z445_z524: [ 283  -61  390  634 -133  431  156  145  201 -101 -250 -106 -130 -122
   24  141   28  -79  -66   31  155  127]
z569_z644: [-316 -216 -408 -392  244 -405 -228 -262 -292   60  427  187 -164  373
 -154   -3 -210   26  134   12  108 -138]
z664_z622: [ 211  200  523  712 -211  124  266  147  -93   84 -196 -293   70 -288
  -55 -445  141  205 -309   -8 -186  351]
z977_z169: [  19   37 -214    7   77  109  101   80  229 -276  -10    4  -78  -91
   47  134  128    5  -89  121  -38  -90]
z931_z151: [-194  108 -222 -149  113 -165  -71  308  347  -47  -33   60  -37   44
 -149  -92  136 -130   31  244 -106  -51]
z445_z524: [-113   80  147 -406  -44   82   16   71  413  269 -176   28  189 -380
  105  284   80 -165   -7  -44 -166  -67]
z931_z151: [  74  162  325  421 -185  164   50  187   17  -58 -246  -65  -64   28
 -234 -162   95  104 -174  -43  -82  266]
z569_z644: [-249 -164 -324 -106  304 -171  139   -4  256 -216  310  119   34   54
  162  356  231 -204  -75   36 -179 -427]
z664_z622: [  85  476  140  175 -259  200  307  120  246  -35 -267  115  359 -213
  266  111  297    1 -176 -186 -340  254]
z977_z169: [-171  -74   95   40  126  -16  127  136 -129  179  -36  -20  -32    2
 -172  216  -98 -292    0   60  203  -81]
z569_z644: [  57  141 -195  -89    7  -55  -81  365   33  -72 -194  -12  -13  -95
 -163  -14  176 -108   15  206   21 -306]
z445_z524: [ -45   95 -444 -364  -45 -185 -221 -107 -163  -44  201   99 -164    5
 -261  297   59  -22 -131    8 -121 -343]
z977_z169: [-298  345 -154 -529 -185 -163 -153 -144  -53  272   62  155   39  -73
 -388  347   64   22 -281 -223 -352   93]
z664_z622: [-113  -43 -208  177  269   38  335  119  -30 -175  103 -115  -10   54
   29  149  -21 -238  -50  188  199    8]
z569_z644: [  80 -265   64  102  105   20  -17  -45  209 -155  190 -289   49  108
  140  -16   47 -147   34   23  -82 -107]
z931_z151: [ 82  67 -18   2 -65  26  21 -56 -59   9 -17  50 108  -5 136  21  19  27
  37 -78 -12  14]
z977_z169: [ 102  437   95   66 -391  151   97  -48  303  121  -79   55   45 -494
  -67  406  305    3 -450 -159 -527   35]
z569_z644: [ -96 -123  -67  108  123 -209   28   28 -201 -168  198 -112 -117  242
 -130 -188  -29  -89  -34   85  -20 -137]
z569_z644: [-278  183 -137 -236   97 -105  159  106 -329 -200 -134  202   60   79
 -162   47  138  147 -168 -136  -74 -151]
z445_z524: [-249  109 -195 -614   39 -337  -71   41  174  -68  104  110  313   33
  148   74  291 -136   -9 -147 -494 -431]
z445_z524: [  54   26  -56   70  -85   13 -128  -42 -252  -86  -58  106 -346   88
 -259 -206 -194  229    0   92  187  122]
z664_z622: [ 252  323   26  177 -209  428  176   56  462  -11 -343  284  285 -246
  474  274  187   85   84 -115  -10  304]
z569_z644: [-196 -281 -278 -197  256 -267   16 -258 -673 -300  241  188 -440  477
  -62 -462 -553  166  268  159  471    9]
z977_z169: [-101  -39  334   25 -190 -130 -195 -109  -34    6  109 -198 -200  221
 -377 -297 -104   40 -164 -103 -299  208]
z931_z151: [-243  -42 -139 -421  234 -129   38  146  202 -136  -61   71  190   30
  159  -91  123    4  116   31  -86 -173]
z931_z151: [-167  103 -126 -149  105 -251   98  123 -238  143    5  119  179  155
   72 -145  -82 -191  187   59  115  -23]
z664_z622: [-224  294 -149 -147  119  -64  196  352  468  212 -102   -3  370 -346
   36  304  401 -244 -170   88 -281  -78]
z664_z622: [ -51   98 -233 -178  -45  -13  -93 -109  -97 -124  106   -6  -98   -3
 -256  255  114  110 -250  -94 -166 -105]
z977_z169: [-174  131 -150 -411   27 -109  -92   35   78   17  -28   31  156   49
  -64    5   83   34   -3  -61 -156   23]
z931_z151: [-243 -217  -84 -203  277 -137   46   97   74  -36   98   28   61   72
   29  203   76 -219   55   25   19 -363]
z569_z644: [ 300  -75  -26 -109  -76  307  -74  -28  355  -19 -153   -9  -29 -361
  268  242    7    5  118   83  113 -145]
z445_z524: [  -3  153  -76 -120   -8   12  124   24    2  -76 -145  229  183   96
  332 -182  -63   47  234  -20   86  167]
z445_z524: [-289 -104 -125 -250  294 -165   68  153  265  -40   74   40  289  104
  162  122  227 -166   72  -24 -137 -232]
z569_z644: [ 314   45  197   64 -224  225 -228   69  625  205 -115 -208  286 -229
  203  150  248  -90   53  -64 -249   78]
z931_z151: [ -85  -49 -113  215  149 -133   63   27   -5  -74  180  -50  -10  133
  -27 -141   70   37  -57   80  -33   55]
z931_z151: [ 148  276  -74  382 -301  110 -186   22  461  -94   94  -43 -124   77
 -259  132  266   38 -283   -9 -402  307]
z569_z644: [   0 -122 -155 -382  -37 -252 -480 -159 -195   29  187 -100   -8  363
 -204 -238  -84  132  150  -90  -67  -54]
z931_z151: [-252 -256 -155 -442  217 -260  -32 -316 -362   38  311   -2  -87  226
    8  -99 -352  -17  146  -23  164  -42]
z664_z622: [ 360 -133    4  678   58  592  289 -145  218 -376 -100   66 -171 -129
  380  157  -27  324  -11   49  368  336]
z664_z622: [ 155  -89  -51 -306  -81  259 -187 -198  309   18 -130  302   83   15
  401  257 -117   71  354 -137  178   53]
z931_z151: [ -89  -74  -80 -202  -75 -116  -69 -296 -446  -82  172  166 -329  282
 -160    7 -382  -35   66  -61  152  -14]
z664_z622: [ -69 -267   63 -214  147  249   -4 -244  -83  -92  -82  166   -6  258
  202  121 -311  141  287 -174  410  227]
z931_z151: [ 218    4  -67  -14  -60  183  -32   52  198 -137 -151  119   51 -194
  236  209  177   49   54  -21   -9 -278]
z977_z169: [ -43   -5  -95  165   98 -120   -3  181   44  136   75  -82  -56  -31
 -160   -9   37 -169  -20  209   66  -52]
z931_z151: [  37  203 -121 -619  -56   35   14  -52  269  204 -134   74  553 -286
  498  211  145  -66  178 -172 -178  -69]
z977_z169: [  42 -211  -61   57  311  111   33  428  573  200 -112 -182  253 -246
  207  304  212 -429  222  298  222 -296]
z977_z169: [-108 -171   28  -51  133   63  -29   59  197  151   42  -93  -55  -29
 -121  295  -63 -254   29   86  137  -44]
z977_z169: [ 180 -146  105   14    6  171   79   15  233 -197  -73  -65   78 -109
  340   78   68 -101  104   -5  -19 -229]
z977_z169: [ -91  103   -5  373  197 -138  189  406 -117  322 -103  -79  145  -51
 -113 -200   32 -190   65  279  274  136]
z664_z622: [ 288 -255 -374 -474   58   35 -266 -190 -109   -9  116  -46  -12   81
  301  150 -310 -205  475  131  421 -305]
z569_z644: [-284 -185 -376 -614  216 -146 -138 -355  161 -139  327  274  139  124
  212  454  163  137   -9 -288 -246 -336]
z569_z644: [  10   14   28  103   39  -37   36   67   94  144  -52  114   52 -146
  141 -113   35   71   74   74   46   21]
z664_z622: [ -89  -90 -154  151  178  -82  -22  120 -139   54  108 -141 -211    6
 -354   20  -36  -41 -111  216  188  -40]
z664_z622: [  46  129  -88  -65 -126   94 -181  -99  -55  -32  -64   92  -69  -89
 -222  140  154  368 -216 -161 -126   34]
z445_z524: [-200 -127  164  -23  123 -231  166  -81 -180   42  187 -126   92  211
   98 -293 -179 -168   77  -18  -34   95]
z664_z622: [  88 -239   63   32   27 -158 -313   35  -90  246   70 -108 -217   -6
 -195 -257 -171    3  166  198  196 -126]
z977_z169: [ 229  241  469  241 -410  167 -121   34  330   92 -238  -73  184 -267
   10 -103  350  256 -254 -269 -530  149]
z445_z524: [ 162  111  -56  214  -31   77   27  205  316  -95 -116    6   65 -211
  133  -52  271   71  -47  121 -127  -84]
z445_z524: [-166   68  -21 -280   -5 -303 -188  100  159 -125   43   13  194   95
  -40 -252  356  161 -101 -135 -524 -253]
z569_z644: [ -54  142  258  168  -39   82  108  114   45  302 -168  -64  229  -99
  -37  -21   42   -7  -49  -76    7  337]
z931_z151: [ 109  138   85 -250 -195   95  -78  -27 -103  130 -232   35 -125 -193
  -57 -152 -251   78   98   67  145  156]
z445_z524: [-191  220 -230 -304 -114 -212 -136  -27  143  150  205  -10  -84  -97
 -352  299  117 -190 -272   15 -373 -104]
z977_z169: [ 245 -339 -102  271  298  292  140  131  212 -317 -113  -10   26  -14
  465   16   19   23  306  196  444 -181]
z445_z524: [-143 -315   49  -58  204 -236   -5 -205 -444  148  289 -218 -184  107
 -158 -258 -348  -10   39   92  229    3]
z445_z524: [ -31   85   -8 -105  -68  -76   32  -45  105  109  124  -97  137  -95
   27  187   98 -200 -112  -63 -247  -81]
[ 245  180 -120  373 -230 -114 -264  169 -214  201   21  -97 -336  -83
 -501 -140   -9  -12 -129  268   68  -21]	z664_z622
[ 404  400  346  785 -385  376  263  233  326 -150 -410   79   -9 -137
  263 -405   56  119    8  115  -33  594]	z445_z524
[-134  -48 -227 -329  -19 -253 -244 -351 -294  -90  309   56 -128  500
 -110 -292 -303  148  139  -91   -6  257]	z931_z151
[  54   74 -124 -243 -166  170  -93 -294  529  -40   85  312  101  -72
  370  447  110   33   42 -224 -269   44]	z569_z644
[-378 -161 -177  123  364 -326  152  215 -111 -100  209   28 -232  224
 -254 -153  -48 -198  -29  287  118 -166]	z931_z151
[-139   44  234   11   10   93  331 -118 -354   26  -98   27   25   93
   63  -78 -320  -53   33 -106  221  342]	z977_z169
[ 331  138  349  502 -452  147 -297  -29  191  240 -118   30 -309 -222
 -266 -142   27  233 -161    8 -165  248]	z664_z622
[-139 -124 -198 -530  126 -389 -327  120  -96   66   90    7  176  225
  -43 -112   92 -145  232   -4  -96 -490]	z977_z169
[ 203  109  223  392  -33  136  130  371  416  145 -301  -39  197 -266
  285 -265  148  -73  159  219   57  147]	z569_z644
[-214 -107 -194 -331  194 -246   26 -164 -109  154  284  -15  168  113
  121   82  -99 -166  102  -34    7  -71]	z931_z151
[ -98 -145 -184 -131  323    9  143  192   39  -32  -94   51   21 -129
  143   30  -30  -62  170  227  325 -199]	z569_z644
[  76  213  154  -54  -83  163  263  136   18   42 -334   88  214 -362
  259   25   85   21  -10  -41   -5  -27]	z931_z151
[ -28  190  -35 -224  -60   -4   23  -87  166  254   10    0  394 -102
  225  121   94  -23   28 -160 -169  214]	z445_z524
[-159   -7 -202   24  144 -394 -204  219 -416 -176   45   39 -112  424
 -357 -551   64  217   41  110   23 -134]	z977_z169
[ 257  435  102  222 -291  512  283  -16  538  -78 -294   69  327 -478
  360  422  385  177 -291 -229 -336  331]	z664_z622
[-122  174 -235 -564  -84 -325   68 -153   59  141  303 -122  116 -103
  143   42 -139 -452   20   91 -310 -120]	z977_z169
[  42   62 -246  184   75  -59  -58  239    0  140   -2    9 -130  -41
 -205   46    1 -145   46  294  234  -43]	z664_z622
[ 216   15   55  202   -4   81    6  157  434  290  -41 -149  259 -314
  289   31  157 -159  114  151  -10   32]	z977_z169
[ 205 -398   93  508  325  171  214  228   36  -41  -69 -127   11    7
  357  -98 -124 -223  355  300  584 -134]	z977_z169
[  53  218  414  450 -253   83  293  -71 -290 -124  -21 -292  -29  -35
 -209 -215   35   92 -436 -177 -310  324]	z664_z622
[ 178 -173  118  499  116  219  201  131  123 -154  -68 -106 -105  -65
  160  -59  -22  -51   56  189  255   30]	z977_z169
[ 191  -49  111  316   -4  169   17  -37  128 -143  -28 -140  120  -63
  152 -136  203  310 -100  -92 -100  129]	z931_z151
[ 272  234  -40 -126 -315  270 -241  -72    3    9 -291  199  -41 -169
  -50  156   55  328  -16 -152   13   84]	z445_z524
[ 135  186  133  290 -163  108  -27   84  134  -10 -116  -80  132   28
  -26 -152  172  150  -95  -77 -165  292]	z931_z151
[-340  -17  -65 -190  222 -270   37  252  426    5   96  -35  148  -38
  -32  -25  290 -177  -88  106 -349 -219]	z445_z524

z592_z747: [-101  -59  -41  -57 -444  -76  -19  -97  320 -108  -51  437  113 -172
   44  119  -61 -213  -47  166 -216  -43]
z913_z156: [-407  243    0  309 -555 -149    3  112    0  114   31  137  -40  383
   -6   77   46   -8  108  193   -4  244]
z913_z156: [ 159 -145 -185 -340   33  228  175   18  317 -221  -84  -33   10 -177
  202   83 -162 -258   50  143  -93 -241]
z592_z747: [ 164 -167 -222  -39 -210  128  212  -64   82 -246 -182  303   45  -99
  159  258  168  -59  -14  390  104   67]
z414_z466: [ 213 -113 -226  240 -145  322 -167 -112  -48   76   86  283   72 -188
  445 -107  513   25  -26   99  -42  277]
z913_z156: [  85  -48 -214  194 -362   91   -9  -30  103  -36  117  -61 -366  -35
   26 -139  204  212  -89  135 -247  439]
z661_z107: [ 302   79   19 -201  210   32  -94 -153   10  -37  -82   -4   39 -166
   45  157  -15 -181   34 -177   63 -214]
z592_z747: [ 305  -74  216 -130 -274   16   93 -416  138 -235   43 -220  -30 -116
   93 -107 -218 -125  136   96  -80  155]
z592_z747: [-139    6  -42  -71  246 -112 -124  171 -109  290  205 -394   48  367
  397 -128  -95  -30   85 -514  -90  102]
z661_z107: [  42 -120  187  -15 -195 -123  -68   40   40  -38   30 -267 -192   45
 -129   53 -196  -98  213 -122 -186    9]
z414_z466: [ 251  -87  150 -224   94  -37 -179  -47  174 -252  -28 -298 -225 -231
 -260  -68 -323  213 -192 -307 -209  -21]
z913_z156: [-121  116  260  253 -424  119 -245 -208  -69  -99  104  169   75  -74
 -197   56  100  -72   65  132    2 -182]
z661_z107: [ -30  -33 -190  133 -225    0  -44  -68  134  -93   53   40  -82  -48
   66  -49  148  177 -123  142  -62  261]
z414_z466: [-171  -47  261  -17 -341 -163  -87  -61  -86 -155   16   73  323  396
  225  311 -221 -227  212  -41  182    1]
z913_z156: [ -13  118    9  281 -519  -31 -414 -161   20   25  327  -80 -381   34
 -139  -51  168  132  -82 -210 -350  293]
z592_z747: [  51    4  -24  141  130   26   80   15 -172   87  -98   36   88   14
   70   -2  201   59   80  130  213   78]
z135_z606: [ 141 -109 -184 -148  103  176   58   81  170  -91 -113  235   74 -186
  160   48   44  -91  -58  124    5  -53]
z913_z156: [-175 -120  395   17  -28  -71  179   81 -142 -129 -216   31  300   82
 -226  208 -228 -219  341  291  305 -380]
z414_z466: [ 288 -166 -108  172   72  175 -271  131 -152  137  119 -294 -261    8
  324 -254  250  355  -86 -398 -220  503]
z913_z156: [-275  200  193   95 -455 -166 -244 -201   75    0  201  152   22   75
 -194   68 -104 -134  -32  -97 -179 -121]
z592_z747: [-188   71  101  207  -43 -218 -115  189  -51  347   28  -44  -67  100
  -48 -178   17   41  108 -194 -156  186]
z414_z466: [ 123 -120 -154  -13  -13  205  181  129   26   22   28 -147 -188   54
  205 -172   45   57   37   94 -115  260]
z661_z107: [-208  124  592 -280  409 -263  231  -51 -145   -3 -348 -126  522  -16
 -276  -32 -574  -50   33 -157  276 -620]
z592_z747: [-372  126  -27 -149 -205 -248  120 -153  180 -278   95 -118  182  336
  -52  289 -307 -179   56  207  228 -208]
z135_z606: [-670  -89 -127  661 -649   34  -43  259 -202  144  319  305 -217  290
 -261 -162  415  402 -185  350 -217  362]
z661_z107: [  45   89 -417   17   56  298   85  151   46 -111   65   82 -250   72
   24   32  225  176 -217  227   72  159]
z414_z466: [-187  259   63  235   67 -167 -200   33 -211  292   15 -183 -131   15
 -226 -129  143  316 -170 -360 -124  -46]
z592_z747: [ 462  -89 -138  -93  280  266 -151  146   62  -84  -25   74 -379 -337
 -229   -7  125   84 -119  -59 -106   59]
z414_z466: [   9   53 -264  102  266  147 -112  -80  -98  -25   29  162    9 -249
  -94  -71  360  394 -448  -26   64  -73]
z661_z107: [ 546 -224 -185 -321  465  236  -12  170  200 -108 -239  118 -113 -466
    9  154   35 -221   76   -2   -3 -217]
z592_z747: [ 106    7  -11 -153  307  136   48 -151  -82  -57  238 -256 -177  -68
 -179 -229  -68  176 -247 -143  -76  -79]
z913_z156: [ 117  -14   83  384  -67  161 -103  -45 -236 -125 -106   94  -75 -173
 -269  -54  336  421 -114  256  209  189]
z913_z156: [  57    6 -131   50  151  191  -54   18   25 -183  -11    1   48  -55
   17   -7  116  172 -102  178  237   40]
z913_z156: [ 138 -116  104  -55   43  123 -160 -227   88 -242   11  186  187 -330
  -55  -73   -8  106 -212   27   29 -100]
z135_z606: [ -74 -106   41 -119   -4  -14  -62 -178  108 -200   95  -31  152 -115
  -47   57 -110  -63  -63   10    3 -267]
z592_z747: [ 154 -118  -67   12 -120 -150  -69  -11  171  -97  113  -45 -316  -55
 -234   88  -21  -89  130  116  -87  226]
z414_z466: [ 126  -16  199   14 -175 -165 -276 -251  -11  -85    2  -30  119  -67
   36  209  -21 -152  141 -190   15  -88]
z661_z107: [-150   47  112  159  -58 -189  220  -61  -20  122  -44 -153  -23    8
 -163 -243  -43  131   71  190   12  155]
z661_z107: [-523  268  246  -93  -86 -362   90  147  -84  322  -10 -228  154  435
   -6   53 -382 -222  159 -362 -126 -339]
z135_z606: [ 318  -48   26 -434  761    1  327  137  -96  217 -217 -269   37  -95
   80  -19 -207 -280  199 -227   88 -352]
z414_z466: [ 187  -62 -213 -166  -24  182  162  -17  241 -309  -93  -23   40   25
  266  103  -69  -81   63  325  204  151]
z661_z107: [-168   79   63 -196  -66 -244 -136   93  205  190    4  -62   24   20
   32  118 -258 -357  149 -364 -293 -320]
z135_z606: [  78  -89    4  -25  295   50   23  201 -154  110  -63  -93  -22   28
   11   21   40   -7   92 -107   67  -75]
z592_z747: [-156 -228  136  340  272 -107  -70  380 -510  366  -20 -230    1  219
  -35   22  266  116  290 -202  106  -18]
z913_z156: [ -40  108  124   38   97  -20 -568 -260  112  -35  352  299  144 -271
 -253  -59   54  -89 -189 -214  -23 -210]
z913_z156: [-235   41  127  128 -163  -44   48   39  -21  -48  -53  151  200  130
  -55   58  -45  -49  104  246  189  -35]
z592_z747: [ 327   98  -51 -204  288  260   -4 -152  149  -82  -87  305   88 -401
  -18 -103   32  -81 -177   85   65 -146]
z661_z107: [ 296 -275   74 -264  430  168  183   78 -152  -73 -153  -63   80 -150
   39   73  -73  -99   68  -55   90 -274]
z661_z107: [ 123   -4 -140 -114 -192   70  229  -19  141 -298    1 -218 -368   85
 -186  108 -138   64  -19  266  -25  136]
z414_z466: [ 146  197 -265  195  -80  221  -53   74  127  117 -109 -129 -232 -152
  191 -232  274  244  -71   44 -113  301]
z135_z606: [ -29  136   43  226 -389  158 -550 -200  125 -229  201  403   48 -172
 -135   88  188   67 -210   29  -11   24]
z913_z156: [-150  230 -116  -46  380  -39  -60  146  -43  254   28  154  208  140
  121   25   61 -164   23 -111  213 -147]
z135_z606: [  68  198    2  345 -560  -48 -195 -320   85  -89   37  196 -117  -96
  -43  -87  234  245 -138  185  -49  487]
z592_z747: [  74   -5 -159  -26  470  147  195  390 -178   87 -342  213   97   -3
  -12  204  173   -4   61  174  349 -184]
z135_z606: [ -10  104  211 -104  117 -134  160   -5  -88  180  -76  -16   79   83
  -35  -87 -197 -129   96 -103    4  -50]
z661_z107: [-195  179  102  151 -210  -23 -141 -182  -31   46  300   16  -60   96
 -175 -143   14   15  -69   -1  -73   44]
z661_z107: [ -63  134  616  -86  142 -260  113 -344 -189  108  -18  -54  323  -47
 -304 -149 -347 -217  176  -67  143 -336]
z135_z606: [-455  178  -53  350 -685 -264  106  -27  -31  237  282 -100 -403  348
 -226 -114   83   89   17  106 -374  329]
z414_z466: [ 345 -145 -152 -190  169  195 -164 -293  190 -283  -74  267  155 -557
   42  122  164  -27 -235   31   15 -291]
z135_z606: [ 142  -71 -193  118 -288  221 -151  -23  173 -111  -67  422  -40 -308
   79   71  289   12 -121  192 -129   85]
z135_z606: [-172   61  -76 -189  -14 -251   29   86  111  145  126 -302 -126  262
   76   94 -236 -226  131 -285 -201  -95]
z414_z466: [-285   22  -89  313 -318   25  144  -68 -313   79  133  180   95  341
  143   82  326   79   -1  255  142  166]
z414_z466: [  12   24  105 -262  378 -249   35  304  103  211 -311  -77   21 -132
 -174  148 -279 -255  187 -286  -77 -421]
z661_z107: [ 194 -130 -253 -141  333  244    5  304  133  -48 -202  327   53 -224
  108  100  118  -55  -66  108   96  -83]
z592_z747: [-331  198  367   34 -537 -135  154 -249  155 -206 -195  183  272  -53
 -264   46 -314  -82   11  324   23 -294]
z414_z466: [ -66   45  -38   21   48   73   51  147  -94  157   48 -263  -46  235
  254 -157  -21   82   34 -175  -64  146]
z913_z156: [-503  193  166   86  224 -589  285  433 -277  397 -173  -59   84  599
 -295  226 -224 -144  337    2  316  -54]
z135_z606: [-609  170  289  154   39 -339   -4  208 -358  320  193 -417   73  617
 -121 -108 -242  141   68 -380   12  -72]
z135_z606: [ -65  283 -163   14  357 -189 -136  211  -99  295  -46 -397    3  348
  334  -76    3  228  -42 -482  120  255]
z135_z606: [-262    5  520 -144  164 -373   10 -216 -234  124   94 -396  262  131
 -218  -23 -403 -156  150 -402  -21 -510]
[ 285 -214  -90 -146  466   22  468  315 -253  127 -311 -595 -217  145
  144   56  -29   30  323  -23  126   12]	z135_z606
[-222 -114 -139  -47 -405 -203  537 -337  -29   -7  183 -145  -26  283
  207  -64  -39  -42  -13  261 -158  207]	z661_z107
[ -54  142  131  160  187 -143 -308  193  -85  238   41 -212  -25  137
  -41  -41    0  -18  214 -279   88   63]	z592_z747
[ 224  -83  -27  -62   69  -20   61  226   26  -38 -435  222  -66 -241
 -112  187   23  117  -76   -9  -29  -25]	z913_z156
[  82   23   69  -69  -88  -13   16  -88  155 -102    4  -64  -56  -64
  -73  -22 -145 -105   88   92  -20   16]	z414_z466
[ -74   32   99  121 -277  -83  -96   26  111  -97  -47  129 -149 -114
 -367   82  -39   25    5  143  -88  -27]	z592_z747
[  39  -60  202  172 -497 -108 -192   18 -107    8  -37 -149    2  303
  319  166  -30  -66  284 -196  -77  313]	z414_z466
[ 234 -149 -239  226 -261  256  -25  -93   46  -88   25  313  -63 -175
  226  -11  423   30   13  364   21  366]	z414_z466
[ -10 -317  318  -74  -26 -139  347   34 -141   46  -49 -197  -94  -21
 -263  -90 -246 -105  227   77 -176 -122]	z592_z747
[-244 -134 -224  -38  -23  -70  124   -6    7   72  108  245  180   76
  198   59  121  -71 -121   55  -55  -66]	z592_z747
[ -95  -21 -144  240 -236   37  -59  -47  -32   43   16  321    1 -117
    0  -16  322  166 -179  138  -82  128]	z592_z747
[  75  101  202  -39   69 -216 -172   25    4   62   23 -514 -230   89
 -151  -91 -262  111   82 -401 -131   88]	z414_z466
[ 243  -47 -295 -193  373  362   -3   12  279 -231  -19  532  196 -331
  122  -92  109   -6 -279  332  243   58]	z135_z606
[ 162  -75  134  124  -81  -74 -250  163  -22  202   83 -305 -351  -13
 -109   -9   13 -160  354 -259 -255   93]	z661_z107
[ 209  -85 -151 -100 -142  314   33 -362  205 -428  131  118   43 -231
   99  -57   61   71 -228  335   68   67]	z414_z466
[  53  -46 -369  -94 -200  -33  242   -4   98  -54  -63  -66 -139  161
  321  191   94  -28   -7  100  -73  200]	z661_z107
[ 101  226  169  -58  321 -454 -217 -399  -62   49  245 -641  -39  158
 -101 -110 -200  100   51 -418  176  159]	z135_z606
[ -65    0  194  -37  272  -68   19   10 -167  -40  -75  -51  230   64
 -113   72 -108    3   55  -15  282 -223]	z913_z156
[  51  294  138  174 -412 -213 -480  -86   66   78   80 -145 -191  153
  -13  199   -9 -145  220 -324 -113  165]	z661_z107
[-409   63  332  169 -323 -160  -21 -104    0 -120  -11  334  399  110
 -194   58 -155  -79   60  303  224 -131]	z913_z156
[ 153   85  -49  169 -210  137  -36  -15  142  -93   95 -273 -509 -129
 -260 -375    9  432 -201   80 -252  472]	z414_z466
[-117  244   32 -176 -114  -45 -145  -80   90  -38   30  319  225  143
   97  255 -144 -288  -55 -129   61 -229]	z661_z107
[-114  163   22  -57  405 -296  -10  432    5  291 -289 -141 -136   -8
 -326   48 -159   73   36 -290  -25 -188]	z414_z466
[-134   71  175  141 -112 -160 -214  -81 -104   90  174   -7   10  112
 -123  -26   -7   13   17 -164  -32   51]	z913_z156
[ 129   11   63 -235  318 -129  234   73   13  109  -94 -300  106  223
  259  -18 -268 -263  328  -55  194   70]	z592_z747
